Each row of numbers stands for one object and depends on some of the facts below. Use the named rows to name the rest.

Some objects and their rows:
q62: [ 12  36 -25  23  19 -24 -11   3  20 -78 -22 -26 -21   1 -15   7   3 -26
  14 -77 -71 -58   3 -17 -13 -29  48  41 -27 -17]
q70: [ 22  36 -20  24   3 -23   1  -5  12 -74 -15 -24 -10  -5 -18   4   1 -27
  19  20 -69 -56   6   4  -4  -6  33  23 -28 -15]
q626: [-10   1  15  -6 -10   6   5  -1  -5  20 -10  10   2   0   9  -4  13 -11
 -13 -23  21  -3   1   6  -9  -4  19  -3   7  -5]
q324: [  2   6   8  -7  -9   5   4  -3   0  16  -2   2   7  -8  15  -5  -7   9
   0 -24  30 -13  12   3 -19   3  13  -1  -3  -1]
q752: [ 18  36  35  33  -2   0  -5  -2  -8  31  -1   7  12  37 -21   1  31 -27
  33  27 -71 -55  22   1 -10  32 -89  60  19  15]
q950: [  4  24  -8  16  -2   0  26 -34   7 -23  10  11   4  -5  -4   2  16 -25
   2  19  10  -2   4  11 -16   2   3   0 -19 -14]
q788: [ -7   2  18  -5  -7   5   6  -4 -11  24  -5  11   2   1   8   0  11  -6
 -17 -11  33  -9  -3   5  -9  -2  25  -1   5  -5]
q963: [ -9   0  18  -5 -12   6   2   0  -6  17 -12  11   3   2  14  -6   7  -9
 -15 -25  22  -3   5   7 -13  -4  27  -2  10   0]
q269: [ 17  26   9  -6 -22 -13  -4   0  -9 -30 -23 -26   6 -17 -13  -2  -8  13
  20  10 -62 -36   8 -18   8  19 -35  12 -17   3]
q879: [ 21  36  22  27  -8 -18  -2 -21  -5 -50 -16 -12   5  19 -18   3  13 -22
  23  24 -73 -36  14   6  -1  24 -47  28 -16   1]
q536: [ 17  26  20   2 -21 -14  -6   1 -14 -54 -23 -21  -4   0  -7  -7 -10  -2
 -10  12 -64 -28   9  -3   3  12  28   1   3  11]
q616: [ -5   5  20  -6   1   4  13 -19 -17  29   4   9   2  -2   0  18  18  -1
 -18   8  43 -20 -14   3  -3  -1  15  13  -5 -12]
q238: [-12  -2  17  -7  -9   6   5   0  -8  26  -9  10   3  -2   8  -3  14  -7
 -13 -24  31  -4  -3   3  -6  -3  19   0   7  -5]
q299: [ -4   1   6  -7 -15   5   5  -1   2  19  -6   5   7  -8  14  -5   2  -1
  -3 -30  25  -4  11   4 -16   1   3  -3   1  -1]
q800: [ 21  36  38  31 -24   4  31   1  -8 -32  -2 -20  11  35 -20  -5  31 -33
   0  26 -71 -56  19 -13  -3  33 -85  18  18  15]
q646: [-20  -4  21 -11  -3   6  12  -5 -13  38  -5   6  -1 -10 -10  15  27 -15
  -2 -16  42  -6 -17  -1   8  -5 -13  19   0 -13]
q706: [  9  10 -17  -7 -17   6  10  -8  11  12   9 -10  12 -19  16  -5 -12  20
  17 -17  28 -10  20   0 -22  11 -44  -4 -17  -4]

Some facts about the objects:
lagro: points at; drulom: refers to
q198	lagro	q747; q526	lagro	q490; q937	lagro	q283; q70	lagro	q533
q879	lagro	q58; q58	lagro	q752; q533	lagro	q62; q243	lagro	q811
q929	lagro	q243; q699	lagro	q324; q306	lagro	q411; q536	lagro	q950
q100	lagro	q627; q685	lagro	q688; q28	lagro	q158; q85	lagro	q150
q221	lagro	q753; q627	lagro	q318; q544	lagro	q100; q800	lagro	q28
q809	lagro	q699; q158	lagro	q718; q701	lagro	q957; q318	lagro	q685
q365	lagro	q929; q91	lagro	q306; q811	lagro	q91; q62	lagro	q46
q283	lagro	q705; q269	lagro	q883; q718	lagro	q889; q19	lagro	q526
q752	lagro	q800; q688	lagro	q932; q292	lagro	q19; q198	drulom	q58
q198	drulom	q564; q768	drulom	q934; q768	drulom	q644; q309	drulom	q906
q309	drulom	q541; q309	drulom	q564; q644	drulom	q688; q644	drulom	q811
q736	drulom	q367; q785	drulom	q318; q785	drulom	q214; q785	drulom	q392
q672	drulom	q673; q140	drulom	q63; q140	drulom	q564; q492	drulom	q221
q937	drulom	q685; q937	drulom	q541; q937	drulom	q564; q626	drulom	q646
q219	drulom	q646; q219	drulom	q564; q464	drulom	q908; q464	drulom	q58
q464	drulom	q616; q841	drulom	q150; q841	drulom	q777; q788	drulom	q198
q788	drulom	q644; q58	drulom	q685; q22	drulom	q63; q606	drulom	q889
q533	drulom	q85; q939	drulom	q238; q939	drulom	q58; q878	drulom	q212
q243	drulom	q58; q243	drulom	q63; q929	drulom	q58; q929	drulom	q92
q197	drulom	q139; q197	drulom	q811; q541	drulom	q934; q541	drulom	q646
q541	drulom	q564; q874	drulom	q644; q46	drulom	q148; q46	drulom	q462
q569	drulom	q646; q569	drulom	q564; q569	drulom	q139; q587	drulom	q292
q63	drulom	q564; q490	drulom	q212; q490	drulom	q448; q565	drulom	q685
q565	drulom	q140; q324	drulom	q212; q324	drulom	q962; q775	drulom	q688
q932	drulom	q462; q932	drulom	q214; q932	drulom	q564; q700	drulom	q92
q299	drulom	q934; q299	drulom	q935; q391	drulom	q934; q391	drulom	q564
q214	drulom	q564; q306	drulom	q63; q536	drulom	q934; q536	drulom	q368
q536	drulom	q63; q693	drulom	q906; q727	drulom	q788; q727	drulom	q564
q28	drulom	q934; q28	drulom	q564; q551	drulom	q58; q85	drulom	q541
q908	drulom	q934; q908	drulom	q541; q908	drulom	q221; q462	drulom	q216
q448	drulom	q685; q448	drulom	q673; q448	drulom	q564; q212	drulom	q779
q578	drulom	q269; q578	drulom	q157; q578	drulom	q564; q221	drulom	q934
q221	drulom	q564; q753	drulom	q685; q753	drulom	q157; q639	drulom	q306
q639	drulom	q139; q963	drulom	q908; q963	drulom	q564; q278	drulom	q564
q318	drulom	q962; q935	drulom	q269; q216	drulom	q646; q91	drulom	q533
q91	drulom	q374; q339	drulom	q934; q339	drulom	q283; q339	drulom	q779
q380	drulom	q63; q407	drulom	q96; q407	drulom	q140; q779	drulom	q908
q779	drulom	q934; q779	drulom	q63; q157	drulom	q564; q934	drulom	q564
q811	drulom	q214; q747	drulom	q58; q747	drulom	q307; q747	drulom	q564
q62	drulom	q646; q283	drulom	q929; q283	drulom	q58; q283	drulom	q564
q418	drulom	q962; q418	drulom	q564; q269	drulom	q41; q269	drulom	q700
q269	drulom	q564; q368	drulom	q221; q392	drulom	q934; q392	drulom	q541
q392	drulom	q962; q139	drulom	q541; q688	drulom	q157; q962	drulom	q92
q962	drulom	q307; q238	drulom	q934; q238	drulom	q564; q646	drulom	q564
q292	drulom	q221; q292	drulom	q564; q706	drulom	q700; q706	drulom	q656
q307	drulom	q934; q307	drulom	q685; q708	drulom	q221

Rows to name:
No name comes twice in this set of rows, the named rows included.
[ 19  31  37   0 -35   7  44   2 -19 -71 -22 -27  -4  10 -20  -9  26 -33
 -30  24 -48 -57  -2 -27   9  32 -24  -5  26  16] -> q28
[-21  -5  21 -12  -1   6  14  -7 -16  41  -1   4   0 -12 -12  28  30 -14
   1 -14  47 -13 -21  -6  10  -6 -25  34  -6 -15] -> q934
[ -6   2  -1 -14  -6   5  18 -20  -5  40  10 -14  11 -23  -4  22  14  22
  19 -10  51 -26  -7 -14  -2  10 -66  29 -23 -15] -> q92
[ 23  31  21  -3 -15 -20  -7  -1 -21 -44 -23 -25  -4  -8 -10  -1 -17  23
   5  14 -62 -51   8 -16   5  17  17  19  -8   8] -> q283
[ -8   1   0  -9 -13   6  10  -4   2  27   3  -4  10 -16   5   0   9   2
  13 -24  34  -9   3  -1  -9   5 -36   1 -11 -10] -> q935
[-10  18 -16  14  12 -16  -1   2  19 -38   1   8  -4   6   6  -3  13 -25
  -2 -70  -2 -51   9   8 -21 -24  44   2 -12 -16] -> q46
[ 22  28  24   0 -17 -17  -7   0 -21 -52 -23 -23  -6   1  -5  -5 -14  16
 -12  14 -63 -44  10  -9   1  14  33   4   2  12] -> q937

Now the same objects, written a new way:
Some objects and their rows:
q700: [ -4  11  -8   8  11  12   0 -14  -1  -3  11   9   9  -2   5  -3  -2   3
   6   0  -1 -11  -1   3  -5 -10   1   7  -1   3  16  -3  12   1   0   0
  -6   3  -4   6   3   2  -9   8  12   0  -3   1  -2 -13   3 -11   5   1
   3]
q238: [  5  -2  -4   6   8   3  -2   1   2  -5   7   4   6   4   1  -4   2  -3
   5  -2   5  -4   4  -1  -5 -14  -2  -2  -1   9   4   0   4   0   6   1
   0   1   2  -3   1   3  -5   2   5  -3 -13  -4  -4  -4   6  -3   4   0
  -2]
q809: [ -4  -1  11 -11 -15  -6   3  -6  -2   9 -12  -9 -11  -8  -1  10  -4   2
  -7   7  -8  11  -4   1  11  27   2   3   2 -19  -7  -1 -12  -3 -12  -5
   1   0  -1   0  -3  -7   7  -4  -9   4  24  10  11   5  -7   8  -8  -1
   2]
q157: [  6   4  -5   8  11   9  -5 -11   4  -4   9   0   6  -4   5  -2  -1   1
   5  -4   3  -2   4   4  -3 -13  -3  -6   0   5   6   4  10   7  -3   4
  -4   0   3   9   0   0   0   3   7   7  -6  -6 -14  -6   3  -4   5   4
  -5]
q292: [ 17  -3   3   6 -12 -16   5  -1   4  -6 -15  -4 -18  -2  14   0 -10 -20
  -2  12  -3   6   2   8  26  12 -24  11  -1 -13  -3   2 -19 -22 -22 -24
   6  -8  26   5 -25 -12   8  -4 -13 -25   9   7   8  -4   1  32  23   2
  -1]
q221: [  9  -5   4   0  -1   0   1  -5   3   1  -7  -7  -7   1   1  13  -3  -9
  11  -1  -7  -4  -4  10   4  20   1   3   0  -9 -10  -1 -12   1 -11  -3
   2  -2  18   3  -9  -5  -4  -2 -21   3  12   1   0   3  -6   2  -1  -4
  -3]
q368: [  5  -1  -1   7   5   3  -5   5   6  -4  11   3   6   2   0  -3   0  -3
   4  -4   3  -4   3  -4  -4 -15   2  -2   0   5   3   5   1   3   6   4
  -2  -1   4  -5  -1   6  -4  -2   3   0  -8  -2  -6  -2   5  -4   3   1
  -4]
q407: [  3  -5   6   3   2  -1  -4   5   1  -4   8   1   5   3  -3 -10   3  -2
   1  -2   6   1   3  -9  -2 -10  -1  -5  -2  10  -1   2   1  -1  10   3
   1   2  -1 -14   1   0  -2  -3   6  -5 -12  -1   0  -1   9   3   0   2
  -3]
q747: [  4  -4   0   3  10  -1   0   0  -2  -5   6   3   7   8  -3 -10   4  -2
   5  -2   6  -3   3  -3  -4 -10  -3   0  -3  12   2  -4   3  -3   9  -3
   2   4  -5 -10   3   0  -6   0   4  -8 -17  -3   3  -3   7   0   4  -2
   1]
q307: [  4   3  -3   8   8   6  -1  -2   3  -4  11   5   6   3   2  -4  -2  -3
   8  -3   3  -8   1   0  -5 -11   0   3  -2   8   7   3   5  -1   5   0
  -3   0   2  -3   0   2  -8   2   4  -3  -6  -1  -3  -7   6  -8   4  -1
  -2]
q462: [ -6  11  -9   8  -5   4  -2  12  -2  -9  -6   7  -6  -3   4  -2   0   7
  -8  -1   5  -1  -1   3  -6 -17  -3  -1   0  17  -2  10  12  -3  -1   6
   3  -6  -3  12  -2   1  10   2  14  -3   2  -7  -9   0   3  -8   3   6
  -6]
q46: [  5  12   8   2   8   3  -6   4   8   3 -10  18 -10   5  -4  17   6  18
 -12   3  12  18   4   1 -13 -19   1   2  -3  14 -14  -2   7  -8  -2   6
  13   7 -20   6  15 -10  17  -7  -1 -11  -4   7  13  -2  14 -29  -1 -18
 -10]
q565: [  4  -6   3   4   5   1  -2   2   0  -3   9   1   7   4  -2 -10   1  -3
   4  -2   6  -1   3  -6  -2 -11  -2  -3  -3  11   1   1   0  -2   9  -1
   2   0  -1 -13   2   0  -5  -2   4  -8 -14  -2  -1  -3  10   1   2   0
  -4]
q874: [  4  -5  -3  -1  11  -2  -6 -10  -1  -2   6  -2   6  -3   1  -8   2   3
  -4  -3   9  11   6  -1  -1 -15  -8 -13   3   8   2  -4  10   9   0   2
   0   5  -9   4   5  -2   9   1  11   6 -20  -9  -9  -2   1   7   6   3
  -1]
q788: [  6  -3  -3   3  10   3  -5  -8   0  -3   7  -1   7  -1   3  -6   2   0
   0  -3   7   5   6   0  -2 -15  -5  -8   0   8   2  -1   7   6   0   2
   0   4  -4   2   3  -2   5   1   6   5 -16  -7  -9  -4   2   2   6   4
  -1]
q544: [ -3 -24  29 -26 -10   3   4 -11 -17 -11 -17 -19  -9  -8   5  25  -6   2
  -5   0 -14   5  11  -9  11  35   1   3   2 -16  -4  -5 -10   8  -3  -1
  -9 -10  -8   8   0  -8   5  12 -22   2  29   4   8  20   2   2  -4  10
   7]
q339: [  4  -5  -1   2   9  -2   0   3  -1  -2   7   4   8   8  -4  -9   5  -3
   4  -2   7  -4   3  -4  -4 -11  -1   0  -2  10   2  -4   1  -5  10  -1
   2   4  -3 -13   4   1  -8   1   2  -8 -20  -2   3  -3   8   1   4  -2
   1]

Which object is each row?
No name comes twice in this set of rows, the named rows included.
[  7  17 -12  17   3  22 -10  -7  15 -10  13   5   2  -9  12  11 -12  -2
  13  -7  -4 -14  -1  10  -7 -18   3  -1   1   3   9  20   9  10  -8  10
  -8  -8  22  19  -8   8  -5   4   4  16  15  -4 -24 -10   5 -18   5   9
 -12] -> q564
[  4   2   4   8  -1   8  -7   1   9  -5  12   0   3  -4   4  -3  -4  -1
   4  -5   0  -2   1  -5  -2 -13   2  -5  -1   6   2  13   2   2   4   6
  -4  -3   7  -4  -1   3  -2  -3   5   4   3  -1  -9  -4   8  -5   0   5
  -8] -> q96
[-18  19 -11   3  -3   7 -16  16   1  11  -4  -3   9 -10  -2  -8   3  18
 -10  -6 -13   8  -1 -26   5  -8  -1  -3   4  -8  21   8   1   8   8  13
  -7 -10   3   2  17  13  20   3  -2  -1   9  13 -15  -3  -1  -5  -6 -14
   1] -> q889
[  2  -5  -7  -1   7  -6  -3   7   0  -3   0   3   3   3  -1  -6   6   3
  -8   0  10   7   6  -2  -4 -16  -7  -8   1   9  -2  -3   8   2   5   1
   4   3  -8   3   3   2   8   1   9   0 -19  -9  -4   3   1   6   3   1
   0] -> q197
[  9 -15  12  -6   1 -10   5  -1  -3   4 -10 -10  -6   8  -7   4   3 -11
   8   2   1   1  -1   3   5  21  -2  -1  -3  -5 -15 -10 -17  -5  -2  -8
   8   2   7 -11  -6 -10  -5  -4 -23  -7  -2   3   9   6  -3  12  -1  -9
   0] -> q536
[  0   7  -1  11   3  11  -3   1   4  -4  13   6   6   0   3  -3  -5  -3
   9  -3  -2 -13  -2  -3  -5 -11   5   5  -3   5   8   9   3  -1   6   1
  -5  -3   7  -5  -1   5 -11   2   5  -2   2   1  -3  -9   9 -11   2   1
  -4] -> q212
[-16  -5 -27  -1   1 -51  49 -35  11  38   4   3 -12  22 -35 -24   2 -22
  14  -7   4  10 -42  34  -8  65  -7 -18 -18  12 -28 -15 -47   0 -15 -12
  11   1  -2   1 -44 -29 -34 -31  17   9  25  12   1 -15 -31  28 -44   3
  -1] -> q243
[  0   1  -8   3  10   0   0   5   1  -4   5  10   4   6  -2  -4   3   1
   1   0   4  -6   2   0  -7 -14  -2   3  -1   9   4  -2   6  -2   7   0
   1   0  -3   0   2   5  -4   3   6  -7 -14  -4   1  -2   4  -4   4  -3
   1] -> q392
[  2  -3  -9  -6   0 -10   6  12   5   5 -12   1 -10   9  -5  19   2  -5
  -1   6  -7  -3   1   9  -1  16  -2   8   4 -15  -6  -8 -12  -1  -4  -5
   6  -1   7  14  -9   5   0  -1 -15  -2   6  -2   7  11 -14   5  -3  -8
   5] -> q85
[ -1   1  -7   0   4  -4   0  12   4  -4   4   8   3   5  -2  -3   5   3
  -6   2   4   0   4  -3  -7 -16   0   1   0   7   4   1   5   0   8   2
   1   1  -6   3   3   8   2   0   8  -4 -12  -4   0   3   1  -1   4   0
   1] -> q693
[  1 -54  58 -53  -2  16   4 -11 -35 -28 -28 -35  -6 -10  13  44 -15   0
  -6  -9 -19  -3  29 -19  13  48   1   3  -1 -15  -4 -12 -11  25  -1  -1
 -17 -22 -14  16  -1 -12   0  29 -41   1  37  -1   7  44  16   0   6  24
  14] -> q100
[  7   4  -1  12  -5  -7   1   8   4 -12   6   9  -1  -1  11 -22  -6 -11
  -3   9   6  -3   3  -6  15 -19 -19   8  -4   6  12   8  -2 -24   2 -16
   2  -6   9  -9 -12  -1  -1   0  12 -30  -9   6   8 -11  15  16  21   7
  -2] -> q490
[ -7   8 -23   0   3  -2  -1  24  16   0   8  15   1   5  -1  11   1   7
 -11   3  -6  -4   5  -3  -8 -19   1   7   7 -10  11   1   6   4  10   3
  -3  -1  -3  18  -2  25   1   2  12   5  -2  -6   0   8  -6  -6  -2   1
   7] -> q374
[-10 -27 -32  -4   5 -52  49 -68   1  -7  -6  -6 -23  16 -32  11  11  -7
   9  -4  -2  17 -20  37  -7  68 -17 -32 -17  19 -30 -10 -42  12 -10  -2
 -16 -13  -9  44 -42 -29 -20  -5  12  24  39  -4 -21  -1 -28  19 -45  10
   1] -> q811
[ -1  10  -7  10   8  11  -1  -4   2  -4   9   8   5   1   3  -3  -2  -1
   8  -1   1 -13  -1   3  -6 -13   1   6  -2   6  10   4   7  -1   4   0
  -4  -1   2   2   1   5 -11   6   7  -3  -1   0  -4 -10   5 -12   5   1
  -1] -> q962

The same objects again, as new rows of numbers:
Some objects and their rows:
q28: [  9  -7   6 -21  51   6  25   4  -6  21 -11 -11   2   3 -16  14  21  -5
  24  -4   1   6  25  36 -17  33  -3  23]
q800: [  6   3  -9 -19  33  10  28  11  -7  13 -14  -8   6  -1 -15  10  25 -10
  24 -20   4  17  31  23 -20   3  -1  25]
q627: [ 10   2   7  -9 -23  17  -6   2  27  -5  15  16   6   5   2  -6  12  12
  -6 -13   4 -27   2  -1  23 -55   0 -16]
q699: [ 1  2 -3 -4 -1  0  0  4  2 -1  2  1  0  2  3 -1 -2 -1 -2  0  0  2  2 -5
  0 -7 -1 -2]
q19: [ 1  2 -3 -4 -4 -1 -2  1  4 -3  2  2  1  0  4 -1 -2 -1 -1  0  0  1  3 -6
 -2 -7  0 -2]
q533: [  0   2  -4 -10  -8  -1  -2 -12   1  -3   1   3   3  -1  -1  -1   1  -1
   0   6   1  -1  -4  -2  -1   1  -8  -3]
q701: [ -3   6   0 -11   8  -1  -2 -15   9  -5   0  -2  -5  -9   0  -7   3   0
   2   2   1   7   7  -8  -3  -1   6  -6]
q216: [ 2 -2 -5  8 -2  1  0 -9  1 -6  0  3  2 -6  1  3  2  3  0 -1 -1 -1  3 -8
  4 13 -5  0]
q753: [ 3 -7  2 15 -4  0  0 21 -7  3  0  3  3 14  5  6 -4  1 -5 -6 -1 -5 -4  4
  0 -8 -1  3]
q957: [  4  -2  -7   0 -15   0   1  21  -5   1   7   5   4   8   5   6  -6  -2
  -4  -3   0  -5  -1  -1   1 -10  -6   3]
q41: [  1   0   1   0   4  -3   5   2   2   2   3   3  -1  -4   0  -3 -10   1
   2   1   0   1   0  -8   7  -5  -1   4]
q541: [  0  -1  -2   0  -7  -1  -1 -12  -2  -1  -1  -1   3  -8  -5   1   0   2
   2   4   1  -3  -5   1   4   4  -4   1]
q963: [-2 -4  6  4  1  1 -1 -3 -1  2 -1  0  0  1 -1  1  2  1  0 -1  0 -1 -7  3
 -1 12 -1  0]
q492: [-2 -3  4 -4 -3  1  0  3  0  3  3  0  1 -4 -3 -1  0  0 -2 -2  0 -2 -5  1
 -4  8 -4  0]
q736: [ 0 -1 -3 -7  0  0 -2  8  3 -2  2  2 -1  4  5  0  0 -3 -2  0  0  2  3 -4
 -6 -2  0 -2]
q380: [-2  1  4  2 -3  2 -7  8 -2 -1 -1 -3 -3 -3 -1  1  0  0 -1 -1 -2 -1 -1  5
 -4  4  0 -2]
q700: [ 1  1  1  2  8 -2  9  5  3  2  4  4 -2  2  0 -4 -8  1  2  0  0  3 -4 -7
 10 -5  2  4]

Name these rows:
No name comes twice in this set of rows, the named rows included.
[ 1  1 -5 -2 -7 -1 -1 -6 -1 -2  1  0  2 -8 -3  0 -3  1  1  6  1 -3  0 -2
  4 -5 -2  1] -> q906
[ -4   1   8   0  15  -2   5 -13  10  -2  -1   1  -6  -8  -2 -10   0   2
   3  -1   0   6   1  -8   5   9   7  -2] -> q269
[ 26 -29  10   9 -43   5  11  23  18 -18 -13  29  -3  -3 -19  -2 -13  12
 -24 -17   4 -19  -9  16   4 -40 -29  -7] -> q932
[ -4   3   9   4  12  -1  -6 -18   6  -2  -4  -3  -5  -6  -3  -7   5   2
   1   1   1   5   4  -1  -3   4  10  -5] -> q198
[-1 -6  7  2 -3 -1 -3 -4 -1  6 -1  0  2  7  1 -2  3  1 -1 -5  2  0 -2  5
 -6 -3 -1 -2] -> q768
[ -3   3 -16 -15  17  14  34  -1  -9  10 -17 -10   7   2 -15   2  24 -11
  18 -31   4  21  25  23 -15  -4   1  30] -> q752
[  1   7  -6   1  -4  -1   0  -1  -2  -4  -2  -2  -1  -2  -2   1  -3  -1
   1   5   0  -1   2   0   5 -17   7  -2] -> q673
[ -2   4   0  -4  -4  -2  -2  -7  -6   4   3  -4   2 -12  -9  -2  -5   3
   3   8   1  -4  -4   2   9 -12  -2   3] -> q934
[ 16  -5   9  -4 -23  10   3  -6  24 -11   0  20   1   2 -11  -9   5  13
 -10  -7   5 -22  -9   7  21 -54  -4 -15] -> q318
[-17  -1 -30 -12  15  20  40 -41  -2   5 -20 -26  -5   1 -10 -16  24  -9
   6 -36   5  29  25  32  -8   2  13  29] -> q879
[-30   4 -11  22  22 -24 -33  13  -3  -4   4   9 -16 -16  15  -6  19 -12
   1  49  -1  21  -8 -34  -8  15 -10  -4] -> q365
[ 1  4 -2 -2 -1  0  0  3  1 -2 -3  1 -1  8 -1  1  3 -4  0  6 -1  0 -8  5
  0 -5  5 -4] -> q878
[ 0 -4  2  7  5  0  3 -3  3  0 -3  3 -1  7 -1  0  1  0  1 -3 -1  0 -8  3
  3  4  2 -1] -> q418

